What each symbol does to the nodes:
j97: ^>j783, *>j967, %>-, ~>j498, $>-, §>j922, !>-
j592: ^>j283, *>j811, %>j610, ~>j319, $>j365, §>j572, !>j434
j633: ^>j772, *>j458, %>-, ~>-, $>j498, §>j544, !>-
j539: ^>j311, *>j972, %>j499, ~>j270, $>j230, §>j821, !>j1
j166: ^>j600, *>-, %>-, ~>j401, $>-, §>j475, !>j967
j401: ^>j583, *>j650, %>j205, ~>j166, $>j865, §>j584, !>j69
j270: ^>j676, *>j651, %>j9, ~>j539, $>j432, §>j457, !>j84
j322: ^>j940, *>j383, %>j498, ~>-, $>-, §>j790, !>-
j657: ^>j503, *>j404, %>j271, ~>j702, $>j572, §>j365, !>j374
j278: ^>j136, *>j922, %>j907, ~>j406, $>j280, §>j967, !>j475
j472: ^>-, *>j726, %>j457, ~>-, $>-, §>j9, !>j940
j921: ^>j9, *>j594, %>j676, ~>-, $>-, §>-, !>j790
j779: ^>j498, *>j864, %>j940, ~>j783, $>j772, §>j84, !>j457
j178: ^>j632, *>j38, %>j658, ~>j532, $>j1, §>j552, !>j230
j840: ^>j484, *>j497, %>j544, ~>-, $>j790, §>-, !>-
j610: ^>j406, *>j84, %>j592, ~>j136, $>j493, §>j864, !>j651
j872: ^>j196, *>j432, %>j565, ~>j107, $>j651, §>j892, !>j493
j84: ^>j89, *>j610, %>j811, ~>j1, $>j532, §>j779, !>j270
j497: ^>j365, *>j840, %>j653, ~>j351, $>j283, §>j503, !>j707
j653: ^>j493, *>j544, %>j497, ~>j280, $>j406, §>j458, !>j196
j69: ^>j864, *>j498, %>j383, ~>j967, $>j458, §>j406, !>j401
j458: ^>j271, *>j633, %>j503, ~>j939, $>j69, §>j653, !>j865
j544: ^>j532, *>j653, %>j840, ~>j632, $>j89, §>j633, !>j791
j319: ^>j907, *>j742, %>j136, ~>j592, $>j225, §>j511, !>j356
j940: ^>j322, *>j572, %>j779, ~>j106, $>j404, §>j811, !>j472
j676: ^>j270, *>j584, %>j921, ~>j311, $>j791, §>j650, !>j89
j434: ^>j594, *>j9, %>j651, ~>j356, $>j565, §>j726, !>j592
j383: ^>j572, *>j322, %>j69, ~>j129, $>j503, §>j283, !>j205
j126: ^>j742, *>j907, %>j922, ~>j790, $>-, §>-, !>-
j791: ^>j432, *>j196, %>-, ~>-, $>j676, §>-, !>j544
j406: ^>j610, *>j89, %>j283, ~>j278, $>j653, §>j69, !>j584
j493: ^>j653, *>j532, %>j365, ~>j38, $>j610, §>j271, !>j872
j9: ^>j921, *>j434, %>j270, ~>j499, $>j261, §>j472, !>j811
j230: ^>-, *>j107, %>-, ~>j432, $>j539, §>-, !>j178
j511: ^>j129, *>j106, %>j164, ~>j572, $>j702, §>j319, !>j195
j726: ^>j205, *>j472, %>j583, ~>j195, $>j374, §>j434, !>j572
j225: ^>j351, *>j658, %>j38, ~>j365, $>j319, §>j702, !>j543
j972: ^>j475, *>j539, %>j356, ~>j651, $>j107, §>j600, !>j136
j280: ^>j38, *>j632, %>j351, ~>j653, $>j278, §>j939, !>j232
j600: ^>j166, *>j821, %>j195, ~>j583, $>j899, §>j972, !>j164
j457: ^>j650, *>j583, %>j472, ~>j821, $>j946, §>j270, !>j779
j311: ^>j539, *>j475, %>-, ~>j676, $>-, §>-, !>j922
j543: ^>-, *>-, %>j107, ~>j565, $>j356, §>-, !>j225
j106: ^>-, *>j511, %>j783, ~>j940, $>-, §>j742, !>-
j552: ^>-, *>j942, %>-, ~>j772, $>j783, §>j178, !>-
j283: ^>j592, *>j790, %>j406, ~>j907, $>j497, §>j383, !>j594
j432: ^>j791, *>j872, %>j261, ~>j230, $>j270, §>j946, !>j532
j38: ^>j280, *>j178, %>j225, ~>j493, $>j136, §>j942, !>j107
j772: ^>j633, *>j271, %>j404, ~>j552, $>j779, §>j532, !>j946
j565: ^>j707, *>j261, %>j872, ~>j543, $>j434, §>j374, !>j365
j499: ^>-, *>j356, %>j539, ~>j9, $>-, §>-, !>j742
j271: ^>j458, *>j772, %>j657, ~>j942, $>j864, §>j493, !>j892
j374: ^>-, *>-, %>j892, ~>-, $>j726, §>j565, !>j657
j532: ^>j544, *>j493, %>j484, ~>j178, $>j84, §>j772, !>j432
j821: ^>-, *>j600, %>-, ~>j457, $>-, §>j539, !>j783
j475: ^>j972, *>j311, %>j853, ~>j584, $>j232, §>j166, !>j278
j864: ^>j69, *>j779, %>j572, ~>j164, $>j271, §>j610, !>j583
j498: ^>j779, *>j69, %>j322, ~>j97, $>j633, §>j89, !>j650
j707: ^>j565, *>-, %>j196, ~>-, $>j594, §>-, !>j497
j232: ^>j107, *>-, %>-, ~>j196, $>j475, §>-, !>j280
j205: ^>j726, *>-, %>j401, ~>-, $>-, §>j594, !>j383
j503: ^>j657, *>-, %>j458, ~>-, $>j383, §>j497, !>-
j865: ^>j892, *>-, %>-, ~>-, $>j401, §>j196, !>j458
j129: ^>j511, *>-, %>j967, ~>j383, $>-, §>j907, !>-
j164: ^>j967, *>j783, %>j511, ~>j864, $>j942, §>j136, !>j600
j351: ^>j225, *>-, %>j280, ~>j497, $>j907, §>-, !>-
j658: ^>-, *>j225, %>j178, ~>j484, $>j742, §>-, !>-
j196: ^>j872, *>j791, %>j707, ~>j232, $>j584, §>j865, !>j653
j939: ^>j942, *>-, %>-, ~>j458, $>j967, §>j280, !>-
j365: ^>j497, *>j484, %>j493, ~>j225, $>j592, §>j657, !>j565
j583: ^>j401, *>j457, %>j726, ~>j600, $>j892, §>j651, !>j864
j811: ^>j790, *>j592, %>j84, ~>j742, $>j484, §>j940, !>j9
j907: ^>j319, *>j126, %>j278, ~>j283, $>j351, §>j129, !>j853
j261: ^>-, *>j565, %>j432, ~>-, $>j9, §>-, !>j484
j195: ^>-, *>-, %>j600, ~>j726, $>-, §>j356, !>j511
j967: ^>j164, *>j97, %>j129, ~>j69, $>j939, §>j278, !>j166
j702: ^>-, *>-, %>j942, ~>j657, $>j511, §>j225, !>-
j584: ^>j651, *>j676, %>j594, ~>j475, $>j196, §>j401, !>j406
j136: ^>j278, *>j1, %>j319, ~>j610, $>j38, §>j164, !>j972
j946: ^>-, *>j892, %>-, ~>-, $>j457, §>j432, !>j772
j742: ^>j126, *>j319, %>j1, ~>j811, $>j658, §>j106, !>j499
j89: ^>j84, *>j406, %>j790, ~>j922, $>j544, §>j498, !>j676
j783: ^>j97, *>j164, %>j106, ~>j779, $>j552, §>j1, !>j821
j790: ^>j811, *>j283, %>j89, ~>j126, $>j840, §>j322, !>j921
j650: ^>j457, *>j401, %>-, ~>-, $>-, §>j676, !>j498
j892: ^>j865, *>j946, %>j374, ~>j899, $>j583, §>j872, !>j271
j899: ^>-, *>-, %>-, ~>j892, $>j600, §>j107, !>j942
j853: ^>j356, *>-, %>j475, ~>j594, $>-, §>-, !>j907
j107: ^>j232, *>j230, %>j543, ~>j872, $>j972, §>j899, !>j38
j942: ^>j939, *>j552, %>j702, ~>j271, $>j164, §>j38, !>j899
j572: ^>j383, *>j940, %>j864, ~>j511, $>j657, §>j592, !>j726
j1: ^>j922, *>j136, %>j742, ~>j84, $>j178, §>j783, !>j539
j594: ^>j434, *>j921, %>j584, ~>j853, $>j707, §>j205, !>j283
j404: ^>-, *>j657, %>j772, ~>-, $>j940, §>j484, !>-
j484: ^>j840, *>j365, %>j532, ~>j658, $>j811, §>j404, !>j261
j651: ^>j584, *>j270, %>j434, ~>j972, $>j872, §>j583, !>j610
j632: ^>j178, *>j280, %>-, ~>j544, $>j922, §>-, !>-
j356: ^>j853, *>j499, %>j972, ~>j434, $>j543, §>j195, !>j319
j922: ^>j1, *>j278, %>j126, ~>j89, $>j632, §>j97, !>j311

The rows follow the links: the fewer symbols apart two nodes are, the more alike their rows tend to be.

Each row is also shifted at random along 3 hidden directions that mean nothing.

Some nodes, each with a row of numbers:
j892: -143	71	25	-47	26	-66	11	67	25	-63	-24	-3	2	7	-9	21	34	6	21	-26	3	-73	-20	49	38	-17	-5	-32	53	8	30	0	36	-8	2	-9	-9	-10	45	36	40	-47	4	17	-12	-11	9	-32	-19	-20
j772: -27	44	93	28	-7	-59	14	82	-13	50	-34	12	7	-2	-54	-16	8	-41	42	12	3	-34	65	-13	-6	-34	78	-37	-18	-29	-27	-23	29	10	-49	-13	0	-56	-50	29	3	26	8	24	-57	-47	6	-30	5	11
j972: 91	-54	-40	-53	59	4	19	2	20	-17	58	-5	-15	-9	17	18	-50	-2	17	-25	-31	44	-33	71	12	22	-52	-12	67	-3	23	88	-24	15	-23	-4	-26	42	5	-36	33	10	-30	-36	-14	-53	6	-17	8	33
j583: -30	7	-50	-57	31	-39	7	79	3	-49	16	-11	11	-16	20	60	11	35	47	-46	20	-20	-44	63	39	3	-20	-37	24	-22	11	3	55	31	8	-7	46	2	11	52	9	-26	10	10	-1	-37	-15	-29	-41	-18
j383: 83	4	-59	33	-62	12	35	-57	-14	-37	-11	-38	26	-45	44	-6	18	3	40	4	17	19	18	2	-35	9	10	95	-15	-9	-9	-24	37	-59	-12	16	51	-36	-64	14	-76	-20	26	-34	4	-30	-17	1	-29	-52
j791: 30	-84	3	-38	-24	-7	-31	37	9	38	-25	39	-26	41	57	-61	34	-110	88	42	24	73	92	-19	-81	-39	90	90	-51	75	53	18	-24	38	-77	43	-102	-29	-27	3	39	38	-31	-73	-67	77	-37	-38	35	14
j811: -27	-23	-21	77	39	42	15	6	-5	32	-5	20	-14	16	-41	18	-3	40	-40	42	12	-22	-5	-61	40	-19	-8	-58	-39	-12	-42	-34	-54	37	80	20	45	38	6	0	0	68	-22	25	63	12	71	27	104	-17
j484: 29	-17	6	53	5	8	18	25	11	29	-2	29	-9	45	-39	-54	-3	-2	-14	27	55	-28	4	-49	-19	-22	1	-43	-15	-10	-48	-31	-38	9	0	31	-2	65	1	-11	-25	40	-11	14	7	-30	82	4	82	-17
j406: -171	-15	20	-29	14	-3	-73	-59	29	2	45	15	12	-23	50	6	-6	-7	-8	-36	-1	6	-5	1	-23	12	-22	17	-5	56	2	-53	-28	-26	-16	10	61	-37	7	-29	48	11	-3	-20	-14	4	-26	25	9	-63
j404: 94	45	59	85	-10	-7	55	44	-46	-1	-20	37	-22	20	-87	-26	46	20	-3	44	-9	-46	36	-54	21	-20	18	-53	-36	-54	-29	-28	30	-8	54	-16	-20	12	-42	20	-46	13	0	78	12	11	23	-30	13	7
j196: -39	26	81	-21	16	-34	-79	-47	56	-21	13	10	-19	18	65	-44	-25	-6	13	-40	-50	-2	-43	-70	39	-6	-1	-10	-21	76	60	-24	-4	-40	20	14	5	-44	90	22	88	-72	45	39	-6	60	-24	48	-24	-20
j475: -179	-26	33	-38	3	21	-101	-55	35	11	-5	-18	31	-41	53	-48	-23	-39	-18	-25	-48	43	-59	3	41	33	3	-11	26	41	66	18	-48	-12	4	-29	-16	-50	50	-12	54	-27	23	6	32	33	-25	38	-17	14
j271: 53	48	51	-26	-15	-78	53	6	-7	-56	12	11	22	9	24	-18	2	-39	90	-24	50	-6	89	53	-65	-19	26	12	23	-3	-27	58	79	-43	-74	22	-18	-12	-74	-5	-40	-12	19	5	-95	-89	-5	-35	-55	-34
j650: -81	37	26	19	-38	-33	-49	70	-36	-16	-9	7	-32	-26	-30	39	39	-21	18	8	-19	1	27	-16	28	-31	44	-13	-28	7	47	-39	15	47	-5	-17	-24	-120	35	76	22	16	24	-16	13	82	-78	11	-30	-1
j472: -64	5	9	59	0	-1	50	93	-32	-2	-22	-21	-30	-11	-74	41	37	57	16	30	41	-33	-34	8	31	-36	9	-36	-5	-64	13	25	16	53	40	8	-20	-5	7	68	-17	-6	-20	14	62	14	4	-35	-3	46
j280: -82	10	50	-47	11	6	-24	-102	30	31	12	36	18	21	26	-63	-46	-42	-77	-29	-47	9	-9	-31	-17	12	1	15	32	54	4	22	-29	-77	-17	-43	-22	4	10	-87	31	-3	-7	25	-27	11	-25	51	-40	-43
j232: -5	23	-113	-59	53	116	-33	-57	27	-14	10	13	-19	35	48	-13	-12	-16	-44	-47	-20	14	-96	48	-10	5	-92	-55	57	10	53	-1	-52	-31	10	10	24	47	44	-18	2	-58	20	-40	54	101	-6	-47	-10	20
j126: 15	-63	-82	54	-30	111	20	-65	-29	92	0	13	11	-6	-1	0	6	-14	-59	24	3	30	-16	-6	-63	17	-19	-9	-39	-5	-32	2	-55	-4	-13	14	9	23	-37	-30	-60	46	-37	-60	31	61	-12	12	54	24
j821: -135	10	8	-14	-2	-41	-16	76	-14	69	1	5	-6	-52	-66	47	-9	-11	22	18	26	23	26	30	30	-13	52	12	29	-55	3	66	35	67	-19	-39	-50	-65	9	37	-5	32	-2	7	-24	-38	-25	-39	-5	64
j653: -150	44	105	-21	35	6	-81	-42	41	-5	18	21	15	8	57	-48	-21	-27	4	-37	-37	-49	-8	-52	9	-15	6	-18	-15	43	-26	-69	-59	-60	38	1	38	-37	10	-41	87	-33	38	11	-49	27	26	58	-19	-77
j742: -83	-47	20	29	-4	23	21	3	-22	78	15	-25	15	-46	-90	36	-7	17	-51	40	-23	6	-7	-3	29	38	32	-27	-18	-27	-51	17	-15	36	1	15	-17	60	18	-11	-13	52	-23	-10	33	-24	49	0	56	35
j178: 35	-28	-63	20	37	54	33	18	-36	71	5	40	-29	36	-26	12	-19	-54	-3	24	47	42	31	51	-74	-29	-7	-33	28	-30	1	28	-76	28	-78	0	-37	43	-60	-28	-19	77	-20	-44	-69	11	60	-90	47	43
j283: -16	-76	4	6	-55	2	-11	-81	26	-38	6	-18	48	-33	58	-29	6	-12	21	-11	5	43	40	-28	-27	-26	11	78	-38	64	-1	24	-7	-13	20	43	37	12	-44	-35	-52	-6	-17	-32	-25	-9	-6	61	22	-53
j164: -60	67	53	-53	27	-49	-6	-17	-20	-24	12	10	2	-29	-60	39	-35	38	-53	-50	-42	-17	-5	39	32	47	-51	-35	47	-31	-33	7	55	-15	15	-68	40	-21	-13	-37	2	-18	6	51	-19	-51	24	-22	-67	-5
j322: -3	38	16	43	-39	36	-37	16	-91	35	-32	-23	-7	-30	-30	-19	19	35	-17	25	13	-32	6	-83	34	-28	26	-5	-79	-39	-30	-94	3	-12	56	-14	68	-67	28	41	-13	-5	16	37	76	70	-23	25	11	-22
j401: -43	56	-68	-35	-10	37	-45	10	10	-60	-26	0	7	-17	49	37	38	18	-16	-47	0	-20	-26	24	3	27	-39	28	0	-19	41	-11	26	-9	-6	-9	45	-55	16	24	13	-61	20	-13	23	11	-70	-8	-48	-18
j864: -192	65	77	-21	7	-77	-8	50	-19	-50	3	3	16	-49	-20	48	-37	29	-29	-36	-17	-63	22	-15	75	44	0	-12	-7	16	-39	-21	80	-18	51	-32	69	-38	1	7	31	-33	14	55	-42	-35	13	20	-35	-19
j651: 42	-43	-2	-32	63	-29	-47	33	44	-52	23	21	-11	21	59	22	-13	39	1	-33	-3	-17	-65	5	52	-34	-42	12	0	33	31	35	11	43	18	27	19	25	40	5	72	-33	-1	-3	-35	-42	13	26	27	7
j899: 125	4	-72	-57	9	-24	70	46	16	-53	-6	-18	19	-10	31	-6	6	-44	61	-31	29	55	29	130	-74	-2	-8	24	117	-48	58	89	42	26	-78	3	-53	24	-75	-4	-37	-38	-6	-56	-62	-74	-51	-95	-91	15
j503: 70	48	-116	19	-24	87	53	-51	1	-66	3	-4	12	10	5	-17	47	-25	-37	-30	49	-43	10	68	-83	-29	-43	-5	1	-46	5	-66	-1	-63	23	39	69	30	-46	15	-107	-54	13	-20	45	27	1	-61	-29	-56
j365: 97	-41	-9	10	33	11	45	-10	32	-62	38	9	29	20	28	-12	-22	5	4	4	28	-42	-40	5	-28	-26	-30	-1	13	5	-62	-5	-12	-14	21	48	13	118	-34	-60	-39	-13	-44	-13	-23	-36	80	-31	21	-26
j853: -155	-76	8	-27	-48	10	-19	-92	47	-13	-26	-50	29	-11	31	-33	11	-12	2	16	3	46	-13	24	14	35	-17	75	7	27	35	14	-20	3	52	19	-18	3	49	-5	25	-24	-14	-38	52	29	-39	45	20	16

From each start, follow one symbol. Which node do you reach?
Answer with the node's name.
start -62	9	108	-2	72	-29	-51	75	28	23	-12	34	-53	12	-44	-40	-23	-4	-14	14	-2	-44	-44	-10	69	-31	47	-61	-2	53	23	-23	-54	51	17	14	-45	1	76	23	96	5	19	27	13	40	61	6	31	-3
^ j791
start -90	101	2	-7	4	34	-18	-22	-1	-48	-6	14	29	17	38	-27	46	-42	-24	-43	10	-46	4	8	-72	-6	-1	-3	15	15	17	-62	37	-66	-4	-31	45	-61	-3	7	-24	-58	59	10	-32	30	-31	-44	-67	-25
^ j271
start -85	-28	36	17	54	-22	-1	71	-43	66	23	22	-50	-9	-9	50	-36	-5	-14	26	-4	-24	4	-12	36	-24	1	-57	-34	49	-50	-23	-51	49	-1	26	33	2	-16	-3	27	62	-22	-6	-36	-10	48	-18	70	-6
^ j89
start 118	-15	-28	-42	51	10	-19	-38	17	-12	62	28	12	8	49	37	-57	22	-49	-15	-13	70	-3	41	-17	34	-64	-22	13	-8	-48	51	-26	-2	-17	-5	43	38	-32	-85	-9	39	-2	-10	-54	-67	15	-11	11	17
% j319
start 43	-43	-92	-4	4	62	-20	12	-41	18	10	34	-18	13	41	-6	16	-17	29	12	18	19	-22	24	-14	-30	6	9	-18	38	30	-32	-51	56	-25	53	-42	-54	5	40	20	52	9	-89	-12	54	-49	-1	44	19
$ j791
start 132	-17	-81	14	13	57	-2	-1	-37	67	22	48	-12	26	17	17	-11	-17	-5	2	11	10	56	-37	-58	-1	7	2	-78	17	8	-49	-78	26	-58	5	10	-54	-27	-8	9	87	13	-75	-48	67	-25	7	18	2
§ j498
start -18	-50	50	-6	56	-27	-12	15	-34	98	24	17	-18	8	-52	49	-63	7	-7	-11	-20	27	40	-25	42	28	20	-36	-4	25	-42	46	-20	56	-50	-39	-30	-9	3	-9	41	89	-31	11	-64	-34	1	5	16	53
* j136
start -113	15	-33	26	37	-14	32	-30	18	-52	26	-7	9	-17	24	19	-9	52	-89	2	-27	-53	-69	9	60	-10	-78	-20	10	1	-71	-42	17	-8	81	25	83	71	-23	-15	0	-12	4	53	42	-52	83	32	76	-57
% j610
start -113	-33	56	-16	-52	-106	51	46	15	-46	-10	-42	15	-69	8	3	10	17	66	-4	-22	-5	12	11	43	-37	26	80	6	5	9	34	119	5	26	40	-27	-27	2	59	-24	-48	-6	44	-1	-55	-25	0	-31	0
~ j195
start 144	87	-59	-12	31	-1	31	8	3	-36	14	-14	31	25	-21	9	-6	3	-9	-54	2	-2	12	54	-47	41	-73	-33	71	-48	-42	18	66	-42	-33	-52	2	29	-43	-64	-48	-29	45	-3	-39	-30	37	-56	-75	32
! j899
start 61	-32	-12	-43	17	15	-38	-127	22	4	46	33	28	10	58	-16	-56	12	-23	-29	-70	47	13	-1	-42	30	-21	38	-18	29	24	25	-40	-44	-41	-31	13	-40	-17	-76	14	17	20	-31	-39	14	-40	45	-18	-32
§ j967
start 58	-88	21	-17	-30	-57	48	-47	57	-7	-10	-11	-4	-4	27	-63	18	-44	60	39	-21	58	6	0	4	-2	21	38	70	25	8	90	10	4	-38	17	-68	92	-8	-39	-9	-23	-20	3	-25	-30	21	-26	-11	8
~ j565
start -143	-12	39	-48	26	7	-106	-45	36	-34	5	6	-4	8	73	-1	-27	8	-15	-14	-50	-15	-30	-16	74	16	-5	29	-38	83	54	-41	-2	-28	44	12	24	-61	112	-1	93	-49	12	16	27	38	-21	75	-4	-38
^ j651
start -75	-79	63	4	-38	-40	16	57	12	63	-27	-24	-13	-2	-30	-13	4	-14	13	43	-29	41	0	-31	51	1	37	-6	-11	12	-7	60	-28	61	17	8	-54	39	43	35	16	30	-49	40	2	-8	0	41	25	66
! j742
start 44	-55	-67	6	26	20	28	-56	10	-5	37	8	3	-3	-7	17	-57	62	-62	33	-11	18	-17	37	-5	33	-43	14	38	-38	-58	33	-19	15	6	15	23	121	-44	-35	-49	-7	-45	-11	19	-53	63	15	1	1
$ j225
start 32	-23	-22	76	-9	-21	53	61	-67	-1	1	-2	-33	18	-32	7	17	23	-11	60	50	-24	58	2	-1	6	9	8	-52	-50	-24	-35	49	39	30	6	21	-1	-37	18	-53	23	19	9	20	-34	25	-18	-5	-1
§ j811
start -63	-56	-5	28	-51	46	-12	-118	24	0	2	-30	20	-28	11	-20	-38	13	-68	-12	-64	-3	-44	-48	28	71	-20	33	-21	35	-25	-13	-14	-41	50	-50	51	4	36	-44	17	1	-15	28	57	29	-4	91	-26	-12
* j126
start 56	34	-63	8	52	23	-3	124	-21	-3	11	1	-35	-6	-13	38	24	41	16	3	23	15	7	43	14	-25	-2	-39	27	-55	43	-3	34	79	-2	-11	0	-13	15	45	3	15	2	-17	1	7	-6	-66	9	57
§ j270
